Each row was made from one small tree. Brackets hold a mark, then the marks that hang from it, in alphabetical order. Every link used is in the known rows. Write each row's tree.
Known rows:
[ruva [dozos [kifil mogad [zivogub [labu sebu] sakozu]]]]: [ 0.82  0.59  1.24 -0.13  1.17  0.69 -0.55  0.17 -0.19  0.15 -0.60  0.21
  0.54 -1.03 -0.18  0.56 -0.50 -0.10  1.61 -0.51 -0.20 -0.46 -0.55 -0.51
 -0.55 -0.34  0.01  1.03  0.21  0.35  1.29  0.25 -1.50 -4.27 -0.03 -0.41
  0.29 -0.15  0.43 -0.46  1.20  1.75  0.10]
[kubu [belu sakozu] [sebu tebale] [zivogub labu]]: [ 1.93 -2.46 -1.94 -0.64 -1.11  0.18 -0.31  0.33  0.15  0.45 -1.22 -0.82
  0.22  1.50  0.14  1.12  0.48  0.60  1.22  0.20  0.20  0.80  1.90  1.32
  1.60  1.29  0.97  0.31  0.99  0.52  0.18 -0.92 -0.12 -1.29  1.69 -0.40
 -1.23  0.11  1.31 -0.98 -1.48 -3.14 -1.46]
[belu [kubu sebu zivogub] sakozu tiros]: [ 0.55 -0.11 -1.56 -1.60 -1.60 -0.83  1.05  0.44  0.12  0.30 -0.21 -0.37
 -0.16  0.64  0.12 -0.51  0.34  0.02 -0.79  0.63  1.39  2.31  0.64 -0.21
  1.07  0.43  0.58  0.09  0.50  0.66 -0.74 -1.14 -0.25  5.70  0.88 -0.30
 -1.23 -0.18  0.87 -0.09 -1.12 -3.02 -1.29]
[tebale belu [labu kifil ruva zivogub] sebu]: [-0.37 -1.08 -0.07  0.79  0.94 -0.52  0.96 -1.38  0.37  0.45 -0.59  0.25
  0.03 -0.21  0.06  0.04 -0.24 -1.47 -1.43  0.06 -0.05 -0.12  0.37  1.67
  0.50  2.64 -0.86  0.11 -1.64 -1.43 -0.56  0.40  1.44 -0.41  0.67  1.18
  2.07  0.23 -0.89 -0.02  1.72 -1.18 -0.38]
[kifil [zivogub [labu sebu] sakozu]]: [ 2.16  0.25  0.71 -0.11 -0.11 -0.02  0.07 -0.26 -0.51  0.37  0.04 -0.07
  0.19 -0.11 -0.08  0.54 -0.04 -0.24  1.57 -0.80  0.77 -1.60 -0.61  0.32
 -0.44 -0.85  0.23 -0.52 -0.50  0.46 -0.21  0.10 -0.71 -1.14 -0.94  0.58
  0.04 -0.12  0.19 -0.57 -0.03 -0.36 -0.54]
[ruva [dozos [kifil mogad [zivogub labu sakozu]]]]: [ 0.40  0.83  0.93 -0.65  0.55  0.77 -0.68  0.44 -0.38 -0.39  0.31  0.32
  0.55 -0.43 -0.48  0.38 -0.60  0.03  1.05 -0.40 -0.51 -0.22 -0.59 -1.26
 -0.41 -1.32  0.19  1.12  0.20  0.41  1.10  0.49 -1.26 -2.48  0.14 -0.74
 -0.39 -0.09 -0.02  0.12  0.73  3.08  0.63]
[ruva [dozos [kifil mogad [zivogub labu]]]]: [-0.28  0.94  1.33 -0.63  0.81  1.09 -0.91 -0.05 -0.27 -0.33  0.37  0.37
  0.64 -0.41 -0.48  0.14 -0.76  0.09  0.70 -0.07 -0.22  2.10 -0.55 -0.90
 -0.52 -0.31 -0.03  1.32 -0.04  0.45  0.73  0.45 -0.50 -2.63  1.13 -1.06
  0.05 -0.15 -0.19  0.87  0.57  1.18  1.36]
[zivogub [labu kifil] sakozu]: [ 0.93  0.87 -0.52 -0.69 -1.36 -0.04  0.62  0.23 -0.51  0.02 -0.12 -0.24
 -0.21  0.01 -0.22  0.17  0.04 -0.71 -0.50 -0.32 -0.02 -3.32  0.55  0.42
 -0.22 -0.78  0.50  0.24 -0.01  0.14  0.64 -0.17 -0.37  0.61 -1.35  0.84
  0.08 -0.53 -0.52  0.32 -0.91  1.39  0.20]
[tebale [belu sakozu] [labu sebu zivogub]]: [ 0.68 -2.32 -0.37  1.44 -0.96 -1.22  0.22 -0.72  0.17  0.19  1.04 -0.44
 -0.60 -0.19  0.30 -0.33 -0.07 -1.35 -0.49 -0.07  0.42  1.48  0.90  0.88
 -0.11  0.77 -0.50 -0.17 -0.58 -0.77 -0.12  0.62  0.90 -0.66  0.70  0.81
  1.34  0.19 -0.04 -0.40  0.47 -2.38 -0.50]
[tebale [belu tiros] labu]: [-0.85 -0.06 -0.60 -0.59  0.12 -0.72  0.76 -0.40 -0.08 -0.21  1.78 -0.50
 -0.48  0.72 -0.55 -1.53 -0.07 -0.34 -0.81  0.27 -0.97  1.60  0.67  0.05
  0.05  0.55 -0.25 -0.51  0.74 -0.54  1.25 -0.06  1.85  3.44 -0.32 -0.58
 -0.18 -0.18 -0.78  1.15 -0.37 -1.65  1.19]
[belu [kubu sebu] [tiros ruva sakozu]]: [-0.23  1.78 -0.62 -1.46  0.13 -1.09  0.41  0.92  0.14 -0.37  1.14 -0.55
 -0.87 -0.03 -0.22 -1.90 -0.28  0.37 -0.17  1.32  0.22  3.35  0.60 -0.27
  1.07 -0.50  0.39 -0.57  1.19  0.35 -0.48 -1.31  1.48  6.80 -1.54  0.13
 -0.92 -0.71 -0.17  0.39 -1.71 -0.78 -0.66]
[belu kubu [tiros ruva]]: [-1.52  1.41  0.24 -1.27 -0.17 -0.78  0.17  0.52 -0.45 -0.48  1.69 -0.40
 -0.52  0.53 -0.09 -2.15  0.63  0.25 -0.96  1.08 -0.15  1.64 -0.48 -0.66
 -0.04 -1.21  0.15 -0.94  0.24  0.31  0.19 -1.28  1.15  5.12 -0.47 -0.43
 -0.62 -0.27 -0.48  0.90 -1.42 -0.76  0.68]
[zivogub [labu kifil [tebale belu]]]: [-0.94 -1.14  0.39 -0.08 -0.36  0.17  0.67 -0.26  0.04 -0.19  0.05 -0.31
 -0.04  0.13  0.32  0.16  0.53 -0.85 -1.14 -0.07 -0.54  0.45  0.55 -0.01
 -0.22  1.99 -0.20 -0.36  0.01 -0.53  1.30 -0.08  1.42 -0.19 -1.02  0.86
  1.31 -0.51  0.11  0.10  0.53 -1.99 -0.22]
[dozos [kifil mogad [zivogub [labu tebale] sakozu]] ruva]: [ 0.25  1.16  1.07  0.22  0.88  0.43 -0.19  0.67  0.45 -0.85 -0.22  0.30
  0.38 -0.70  0.26  0.45 -0.22  0.49  0.83 -0.54 -0.58  0.86 -1.34 -1.24
 -0.64 -0.89 -0.08  0.16  0.15  0.59 -1.11  0.47 -0.25 -2.25 -0.33 -1.70
 -0.06  0.27  0.51 -1.29  1.01  1.22 -0.27]
[zivogub [labu [kifil [mogad dozos]] ruva tebale] sakozu]: [-0.16 -1.05  0.60  0.11  0.54 -0.06  1.23  0.04  0.06 -0.03 -1.53 -0.27
  0.16 -0.50  0.31  1.67 -0.04  0.28 -1.20  0.15 -0.28 -2.44  0.37 -0.77
 -1.19  0.64 -0.11 -0.17 -0.54  0.56  0.56  0.11 -1.66 -1.93 -0.85 -0.97
  0.22  0.25  0.69 -0.67  2.01  1.46 -0.87]
[sebu [belu [kubu [zivogub labu]]] sakozu tebale]: [-1.43 -1.80 -2.28 -1.01  0.08 -0.42 -1.27 -0.35  0.73  0.50 -0.43 -0.29
  0.69  1.42  0.16  1.54  1.00  1.14  0.95 -0.40  0.22 -2.26  0.74  0.00
  2.61  0.39  0.26 -1.68  1.46 -0.88  1.77 -0.50  0.11 -2.02  0.30  2.00
 -1.59 -0.89  0.99  0.19 -0.17  1.01  0.01]
[belu kubu sakozu tiros]: [-1.17  0.97 -1.18 -1.05 -2.00 -1.24  0.80  0.71 -0.29 -0.52  1.38 -0.56
 -0.39  0.61  0.05 -1.77  0.50  0.55 -1.42  0.54  0.58  1.18 -0.45 -0.97
 -0.04 -1.35  0.57  0.09  0.71  0.49 -0.10 -0.87 -0.34  6.36  0.20 -0.30
 -0.35  0.01  0.01  0.62 -1.29 -0.93  0.08]
[ruva [dozos [kifil mogad zivogub]]]: [ 0.01  0.79  1.16  0.37  0.70  1.17 -1.05  0.10 -0.33 -0.42  0.50  1.04
  0.27 -0.54 -0.29 -0.63 -0.79 -0.35 -0.33  0.32 -0.55  3.38 -0.69 -0.77
 -0.60  0.11 -0.08  1.60 -0.14  0.11 -0.24  0.19 -0.36  0.00  1.73 -1.56
  0.48  0.21 -0.39  0.56  0.03  0.15  1.02]
[ruva [dozos [kifil [zivogub sakozu]]]]: [ 0.92  0.48  0.78  0.59 -0.57  1.07 -0.19  0.82 -0.75 -0.36  0.44  0.56
  0.01 -0.31 -0.43 -0.88  0.33 -0.18 -0.35 -0.19 -0.51 -0.35 -0.91 -0.79
 -0.46 -1.54  0.23  1.30  0.07 -0.19 -0.01  0.53  0.01 -0.33 -0.13 -0.31
  0.34  0.31 -0.10  0.52 -0.10  0.09  0.06]
[dozos [kifil mogad [zivogub [labu tebale]]] ruva]: [-0.48  1.27  1.53  0.27  1.20  0.76 -0.41  0.21  0.55 -0.77 -0.19  0.33
  0.46 -0.69  0.25  0.16 -0.36  0.53  0.51 -0.21 -0.24  3.17 -1.31 -0.91
 -0.76  0.17 -0.29  0.35 -0.13  0.62 -1.41  0.43  0.52 -2.37  0.69 -1.96
  0.39  0.23  0.37 -0.55  0.85 -0.53  0.45]
[mogad dozos [kifil [zivogub sakozu]]]: [ 1.21 -0.61  0.52  0.78 -1.58  1.05 -0.41  0.30 -0.48  0.41  0.75  0.27
  0.11  0.03  0.18 -0.10  0.76 -1.31  0.90 -0.23  0.55 -0.12 -0.31 -0.11
 -1.14 -1.23 -0.02 -0.12 -1.81  0.19 -0.28  0.75 -1.42  2.57 -0.62  0.98
  0.26  0.75 -0.88  0.53 -1.02  1.30 -0.66]
[kifil [mogad dozos] [zivogub sakozu]]: [ 1.40 -0.79 -0.22  0.46 -0.21  0.35 -0.98 -0.04 -0.62  0.34  0.95  0.94
  0.22  0.04  0.12  0.28 -0.24 -0.80  0.44  0.08 -0.23  1.54  0.03 -0.75
 -0.74 -1.03  0.14  0.13 -0.78  0.70 -0.47  0.18 -2.29  1.75  0.50 -1.22
 -0.50  0.72 -0.22 -0.49 -0.61  0.73 -0.68]
[mogad [dozos ruva] [kifil [zivogub sakozu]]]: [ 0.07 -0.09  0.38  1.59 -1.25  0.88 -0.63  0.71 -0.29  0.22  0.19  0.41
 -0.17 -0.14  0.36 -0.42  0.75 -0.25  0.52 -0.42  0.38 -0.70 -0.54  0.29
 -1.01 -1.45 -0.15  0.41 -1.42  0.34 -1.75  1.24 -1.09  1.18 -0.40  0.66
  0.27  1.27 -0.93  0.02 -1.08  0.34 -0.25]
[zivogub [labu kifil ruva sebu [tebale [belu tiros]]]]: [-1.83 -0.59  1.76  0.15  1.46 -0.45  2.34 -0.84  0.15  0.37 -1.94 -0.85
 -0.14 -0.49  0.15 -0.28  0.66  0.98 -1.52  0.29 -0.88 -2.07 -0.41  0.57
 -0.40  3.78 -0.78 -1.07  0.38 -0.43  0.78 -0.14  1.85 -1.07 -1.64 -0.14
  1.88 -0.20  0.77 -0.44  2.36 -2.36 -0.78]
[dozos [kifil mogad [zivogub [labu sebu] sakozu]] ruva]: [ 0.45  1.77  0.79  0.28  1.30  0.38 -0.73  0.30  0.11  0.05 -0.57  0.38
  0.36 -1.22  0.16  0.16 -0.20  0.29  1.65 -0.66 -0.40 -0.99 -0.80  0.16
 -0.28 -0.57 -0.07  0.64 -0.01  0.73 -0.94  0.31 -1.10 -3.54 -0.17 -1.18
  0.28  0.27  0.03 -1.45  0.68  1.08  0.00]
[mogad dozos [kifil zivogub]]: [ 0.55 -0.52  0.93  0.77 -1.35  1.38 -0.65 -0.20 -0.37  0.48  0.79  0.26
  0.17  0.06  0.17 -0.37  0.55 -1.26  0.59  0.09  0.83  2.23 -0.25  0.23
 -1.23 -0.17 -0.24  0.06 -2.06  0.19 -0.65  0.73 -0.58  2.58  0.39  0.73
  0.71  0.69 -1.01  1.28 -1.16 -0.51  0.14]
[kubu [sebu belu sakozu [tebale [labu [ruva dozos]]]]]: [-1.33 -2.24 -0.73  1.57  2.70 -0.86  0.46 -0.43  0.88 -0.20 -1.06 -0.47
 -0.59  0.83 -0.44  0.68 -0.87  2.03 -1.53 -0.35 -0.77 -2.49  1.33  0.88
  1.70  1.21 -0.11  0.16  2.19 -1.92  0.14  0.20  1.95 -2.28  0.89  0.55
 -1.77 -0.37  0.56 -0.07  1.03 -1.12  0.12]
[belu kubu sakozu [tiros [ruva dozos]]]: [-2.84  0.69  0.05 -0.45 -1.36 -1.35  0.10  1.12 -0.55 -0.82  1.35 -0.82
 -0.94  0.59  0.05 -2.36  0.39  1.05 -1.74  1.13  0.39  1.76 -0.70 -1.06
  0.12 -1.71  0.38  0.43  1.13  0.32  0.29 -0.79  0.67  3.69 -0.12 -0.11
 -0.56  0.11  0.31  0.94 -1.22 -0.59  0.41]
[mogad [dozos ruva] [kifil [zivogub [labu sebu]]]]: [-0.55  0.03  1.31  1.23 -0.31  1.04 -0.61 -0.18  0.03  0.87 -0.74 -0.37
  0.23 -0.62  0.45  0.26  0.64  0.10  1.75 -0.61  1.25  0.05 -0.37  1.19
 -1.21  0.30 -0.50  0.18 -1.56  0.60 -0.96  1.21 -0.73 -3.14 -0.09  1.18
  0.95  0.75 -0.38  0.49 -0.23 -1.61  0.35]
[zivogub [labu kifil [sebu tebale]] sakozu]: [ 1.02  0.81 -0.24  0.22 -0.42  0.05  0.02 -0.22 -0.11  0.57 -1.31 -0.57
 -0.23 -0.25  0.09  0.43  0.47 -0.49  0.58 -0.60 -1.03 -2.72  0.98  1.11
  0.18  1.23  0.33 -0.24  0.82 -0.47  1.53 -0.38 -0.42 -2.32 -1.41  1.59
  0.59 -0.58  0.54 -0.67 -0.99 -0.48 -0.52]
[tiros [dozos [kifil mogad zivogub]] ruva sakozu]: [ 0.03  2.25  1.50  0.00 -0.09  0.76 -1.32  0.08 -0.41 -0.51  1.71  0.80
 -0.66 -0.76 -0.21 -1.57 -1.00 -0.28  1.66  1.64 -0.75  7.37 -0.48 -0.64
 -0.04 -0.67 -0.52  0.01 -0.42  0.44 -0.80 -0.09  1.88  0.89  0.04 -1.25
  0.64  0.22 -0.36 -0.14 -0.81  3.04 -0.12]
[kifil [mogad [dozos ruva]]]: [-0.87 -0.16 -0.99  1.21  0.05  0.07 -0.78  0.27 -0.11  0.04  0.46  0.88
 -0.47  0.06  0.17 -0.38 -0.15  0.49 -1.11  0.45 -0.59  2.12  0.80  0.28
 -0.78 -0.14  0.05  1.05  0.01  0.88 -1.13 -0.18 -1.68  0.44  1.63 -1.91
 -0.24  0.87 -0.43  0.09 -1.46 -2.15  0.85]
[sebu sakozu [tebale labu]]: [ 0.58  0.05 -1.33  0.64  0.21 -0.67 -0.68 -0.25  0.54 -0.19  0.68 -0.45
 -0.52  0.64 -0.22 -0.01 -0.38 -0.02 -0.42 -0.24 -0.30  1.48  0.96  0.31
  0.76 -0.34  0.17 -0.58  1.20 -1.17  0.81 -0.27  0.92  0.97  0.54  0.01
 -0.60 -0.79  0.03  0.54 -1.06  0.53  0.41]
[zivogub [labu tebale] sakozu]: [ 1.52 -0.43 -0.06 -0.39 -0.70 -0.42  1.22  0.52  0.00 -0.63  0.35 -0.39
 -0.26  0.57 -0.10  0.68  0.22  0.08 -0.01 -0.47  0.15 -0.91 -0.15 -0.77
 -0.85 -1.23  0.48 -0.73  0.30  0.36  0.86 -0.50 -0.28  0.25 -1.27  0.00
 -0.46 -0.41  0.63 -0.09 -0.32 -0.38 -0.43]

Which tree is each row?
[ 1.10  1.08  0.56  0.02 -0.71  0.53 -0.26 -0.57 -0.18 -0.14  0.50 -0.06
  0.04 -0.40 -0.04 -0.32 -1.16 -1.80 -0.50 -0.07  1.01  1.86 -0.05  0.42
 -0.50  0.16 -0.18  0.40 -1.03 -0.51 -1.24  0.80  1.87  1.83  0.39  0.44
  0.58 -0.16 -1.04  0.85 -0.07 -1.11  1.03]  [tebale [labu [kifil zivogub]]]
[ 0.75  0.54  2.10 -0.45  1.66  0.38  0.74  0.17  0.20 -0.85 -0.41  0.14
  0.65 -0.60 -0.08  1.17 -0.23  0.59  0.43 -0.26 -0.32 -0.82 -1.57 -1.62
 -0.86 -0.50 -0.17 -0.44 -0.77  0.54 -0.67  0.25 -0.48 -1.38 -0.44 -2.03
  0.04  0.17  0.59 -1.15  2.83  2.37 -0.64]  [dozos [kifil mogad [zivogub [labu ruva tebale] sakozu]]]
[-1.14 -2.30 -1.16  0.87  0.86 -1.02  0.47  0.08  1.02 -0.02 -0.39 -0.06
  0.07  0.04  0.97  0.32  0.59  0.45 -0.83 -0.12  0.88 -0.80 -0.32 -0.27
  0.56  0.55 -0.08 -1.35  1.07 -1.13  0.72 -1.16  0.60  0.59 -0.16  1.42
  0.22 -0.67  0.95 -0.71  0.84 -1.29 -1.14]  [labu [sebu [belu kubu] sakozu] tebale]
[ 0.69  0.65  0.75  0.28  0.39  0.85 -0.81  0.55 -0.45 -0.47  0.45  1.00
  0.18 -0.56 -0.29 -0.35 -0.59 -0.41  0.03  0.01 -0.84  0.99 -0.69 -1.10
 -0.48 -0.99  0.14  1.43  0.10  0.12  0.13  0.24 -1.18  0.04  0.71 -1.25
  0.05  0.28 -0.25 -0.20  0.18  1.90  0.24]  [ruva [dozos [kifil mogad [zivogub sakozu]]]]
[-1.77 -0.93 -0.94  0.72  1.50 -0.71  0.97 -0.56  0.62 -0.37 -0.29  0.11
 -0.29  0.97 -0.40 -0.03 -0.86  0.79 -0.83 -0.13  0.52 -1.45 -0.22  1.23
  0.69  0.64 -0.07  0.93  0.49 -1.10  0.01 -0.23  1.06 -1.69  0.91  0.74
 -0.43  0.40 -0.27  1.07  1.08 -2.08  1.41]  [tebale [labu [ruva dozos]] [sebu belu]]
[ 0.41 -0.08  1.16 -0.29  0.08  1.06  0.53  0.36 -0.77  0.24 -0.01 -0.37
  0.61 -0.40 -0.44  0.38  1.43  0.73  0.39 -0.30 -0.25 -3.63 -0.72 -0.72
 -0.66 -1.83  0.02  0.12 -1.20  0.59 -0.23  0.98 -0.82 -3.14 -1.00 -0.84
 -0.01  0.62  0.19  0.57  1.85  0.85 -0.51]  [mogad [dozos [kifil [zivogub [labu ruva] sakozu]]]]
[ 1.38 -0.23  0.70  0.83  0.45 -0.40  0.75 -0.58 -0.30 -0.02 -1.14  1.06
 -0.26 -0.66 -0.09  0.60 -0.90 -0.34 -2.09  0.40 -0.77 -2.88  0.03  0.29
 -0.68  0.75 -0.41  0.04 -1.33  0.00 -1.66  0.28 -1.11  1.20  0.82 -0.89
  0.93  0.39 -0.83 -1.22  0.77  2.91 -0.51]  [labu [kifil mogad] ruva [zivogub sakozu]]
[-0.18  0.68 -0.86 -2.83 -0.90 -0.25  0.60  0.01 -0.10  0.33 -0.08 -0.58
  0.56  0.87 -0.40  0.23  0.64  0.57  0.49  0.24  1.14  0.12  0.01 -0.73
  0.46 -0.19  0.26 -0.98  0.18  0.85  1.25 -0.61 -0.22  1.85  0.09  0.23
 -1.01 -0.57  0.39  1.32 -0.33 -0.86  0.82]  [belu [kubu [zivogub labu]] tiros]
[-0.52  0.22 -0.74  0.84  0.14 -0.06 -0.22  0.18  0.00  0.89 -1.65 -0.01
 -0.11 -1.08  0.56  0.71  0.02 -0.01  0.08 -0.23 -0.34 -2.53  1.19  1.00
 -0.62  0.56 -0.02  0.91  0.16  0.71  0.30  0.12 -2.26 -3.99 -0.55 -0.05
  0.44  0.33  0.14 -0.95 -0.11  0.26 -0.24]  [zivogub [labu [kifil [mogad [dozos ruva]]] sebu] sakozu]
[-2.73 -0.52 -0.99 -1.93 -1.56 -1.22 -0.10  0.09  0.06 -0.02  0.85 -1.05
 -0.11  1.36  0.17 -0.80  1.00  0.97  0.60  0.91  0.88 -0.98 -0.50 -0.16
  1.88 -0.81  0.26 -1.53  0.88  0.45  0.28 -0.70  1.38  1.02 -0.89  0.74
 -1.75 -0.13  0.71  0.74 -0.73  0.67  0.29]  [sebu [belu [kubu [zivogub labu]] sakozu [tiros ruva]]]
[-0.97 -1.25 -0.62 -0.01  0.07 -0.23 -0.79 -0.55  0.33 -0.04  0.79 -0.55
  0.34 -0.07  0.31  0.16  0.43 -1.69 -0.92 -0.23 -1.07  1.26  1.65 -0.22
  0.56  1.72 -0.65 -0.61 -0.36 -1.78  1.66  0.83  1.77 -0.10  0.59  2.74
  1.04 -0.44 -0.54  0.00  0.71 -1.77  0.52]  [sebu [tebale [belu kubu] [labu kifil zivogub]]]
[ 0.81 -2.38 -1.78 -0.46  0.32 -0.28  0.28 -0.75  0.58  1.02 -1.07  0.18
  0.12  1.02 -0.16  1.36  0.01  0.54  0.42 -0.17  0.95 -2.12  1.25  1.47
  2.25  1.02  0.30 -0.85  0.94 -0.40 -0.06 -0.70  0.65 -1.25  0.28  0.69
 -1.82 -0.87  0.60  0.07 -0.64  0.14 -0.99]  [kubu [sebu belu sakozu] [zivogub labu]]
[-0.22  0.05  0.58  0.69 -1.06  0.82 -0.50  0.57 -0.24  0.32  0.06 -0.28
  0.17 -0.03  0.16  0.31  0.78  0.17  1.50 -0.83  0.70 -2.04 -0.47  0.15
 -0.93 -1.79 -0.10  0.11 -1.30  0.66 -0.86  1.49 -1.25 -1.20 -0.98  1.13
 -0.15  0.91 -0.71  0.32 -0.56  1.41  0.09]  [mogad [dozos ruva] [kifil [zivogub labu sakozu]]]
[ 1.54  1.23  0.43 -0.13  0.19  0.71 -0.75  0.26 -0.30 -0.33  0.99  1.05
  0.30 -0.54 -0.13 -0.42 -0.33 -1.07  0.49  0.03 -0.84  1.12 -0.69 -0.82
 -0.36 -1.04  0.18  0.51 -0.55  0.31 -0.62 -0.18 -1.03  2.18  0.38 -1.65
  0.00  0.18 -0.57 -0.65 -0.18  2.25 -0.23]  [dozos [kifil mogad [zivogub sakozu]]]
[-1.92  2.33 -1.23 -0.59 -1.14 -0.82  0.83  0.95 -0.19 -0.54  0.70 -0.13
 -0.97  0.15 -0.36 -1.97 -0.20  2.39 -0.24  0.92 -0.12  3.47 -0.11 -0.90
 -0.05 -1.16 -0.17  0.13  1.44  0.59 -0.40 -0.07  1.34  3.68 -0.22  0.34
  0.01  0.33 -0.04  0.46 -1.37 -0.52  0.68]  [belu kubu [tiros [dozos ruva] sakozu]]
[ 1.13  0.32  1.29 -0.43  0.37 -0.16  0.65 -0.11 -0.71 -0.35  0.24  0.06
  0.18  0.43 -0.55  0.79 -0.09  1.10  0.19 -0.60  0.46 -3.70 -1.15 -0.36
 -0.34 -1.63  0.22 -0.50 -1.00  0.65 -1.44  0.59 -0.43  0.02 -0.64 -0.56
 -0.54  0.33 -0.26 -0.38  1.22  0.98 -0.03]  [kifil [zivogub [labu ruva] sakozu]]
[-0.14 -0.86 -0.70 -0.45  0.27  0.32 -0.49 -1.36  0.51  1.11 -1.88  0.53
  0.41 -0.16  0.34  1.47 -0.72 -0.85  0.95  0.24  0.38 -1.39  0.93  1.80
  1.00  3.25 -0.23 -0.31  0.10  0.03  0.52 -0.49 -0.18 -3.41  0.56  0.65
  0.08 -0.40  0.17 -0.31  0.11 -0.04  0.57]  [kubu [zivogub [labu [kifil mogad] [sebu belu]]]]
[ 0.81 -0.75 -1.88  0.54  0.52 -0.79  0.11 -1.25  0.92  0.50 -0.48  0.74
  0.17 -0.11  0.33  0.46 -1.39 -2.30  0.37 -0.15 -0.12 -0.70  0.52  1.37
  0.84  1.31 -0.36 -0.05 -0.31 -1.37  0.20 -0.16 -0.05 -0.43  0.37  1.64
  0.24 -0.02 -0.82 -0.62 -0.25  3.10 -0.37]  [tebale [labu [kifil mogad] [zivogub sakozu]] [sebu belu]]
[ 0.37  1.81  0.30  0.75  0.46  0.55 -0.98  0.69 -0.12 -0.53  0.48  1.21
  0.03 -0.73  0.04 -0.76 -0.28  0.02  0.07 -0.15 -1.01  0.55 -0.95 -0.40
 -0.22 -1.24  0.05  1.03 -0.11  0.47 -2.08  0.28 -0.75  0.81  0.65 -2.08
  0.00  0.68 -0.64 -1.19 -0.34  1.26  0.14]  [dozos [kifil mogad [zivogub sakozu]] ruva]
[-0.88 -1.35 -1.65 -1.95 -0.71 -0.07 -0.31 -0.14  0.22  0.13  0.41 -0.12
  0.70  1.22 -0.05  1.22  0.66  0.26  0.77 -0.19  1.15 -2.11  0.50 -0.13
  1.22 -0.32  0.32 -0.89  0.02  0.17  0.96 -0.44  0.12 -0.84  0.40  1.61
 -1.41 -0.41  0.13  0.88  0.10 -1.37  1.27]  [sebu [belu [kubu [zivogub labu]]]]
[ 0.40  1.14 -0.54  0.32 -0.58  0.23 -0.37 -0.36  0.22 -0.25  0.18 -0.50
 -0.43  0.12 -0.14 -0.35 -0.53 -1.29 -0.83 -0.03 -0.74  1.52  1.28  0.76
  0.02  1.11  0.07  0.28  0.43 -1.04  0.57  0.07  1.67  0.86  0.29  0.77
  0.25 -0.49 -0.47  0.80 -1.21 -1.92  1.23]  [sebu [tebale [labu kifil]]]
[-0.10 -0.58  1.18  0.99  1.12 -0.54  1.66 -0.50  0.56  0.34 -2.74 -0.58
 -0.16 -0.89  0.47  1.15 -0.02  0.95 -1.65 -0.02  1.09 -2.96 -0.50  0.78
 -0.29  1.87 -0.36 -0.75 -0.01 -0.51 -0.30 -0.36  0.67 -2.56 -0.87  0.03
  1.61 -0.76  1.00 -0.63  2.24  0.38 -1.41]  [zivogub [labu kifil ruva [sebu sakozu] tebale]]
[ 0.49 -0.13 -0.58  0.66  0.64 -0.52 -0.52 -0.54  0.31  0.67 -0.75 -0.48
 -0.23  0.29 -0.02  0.51  0.44  0.83  0.66 -0.49 -0.36 -0.54  0.66  1.01
  0.79  0.85  0.21 -0.91  1.28 -0.61  1.42 -0.76 -0.43 -2.32 -0.16  0.61
  0.13 -1.01  0.89 -0.17 -0.97  0.02 -0.63]  [zivogub [labu [sebu sakozu tebale]]]
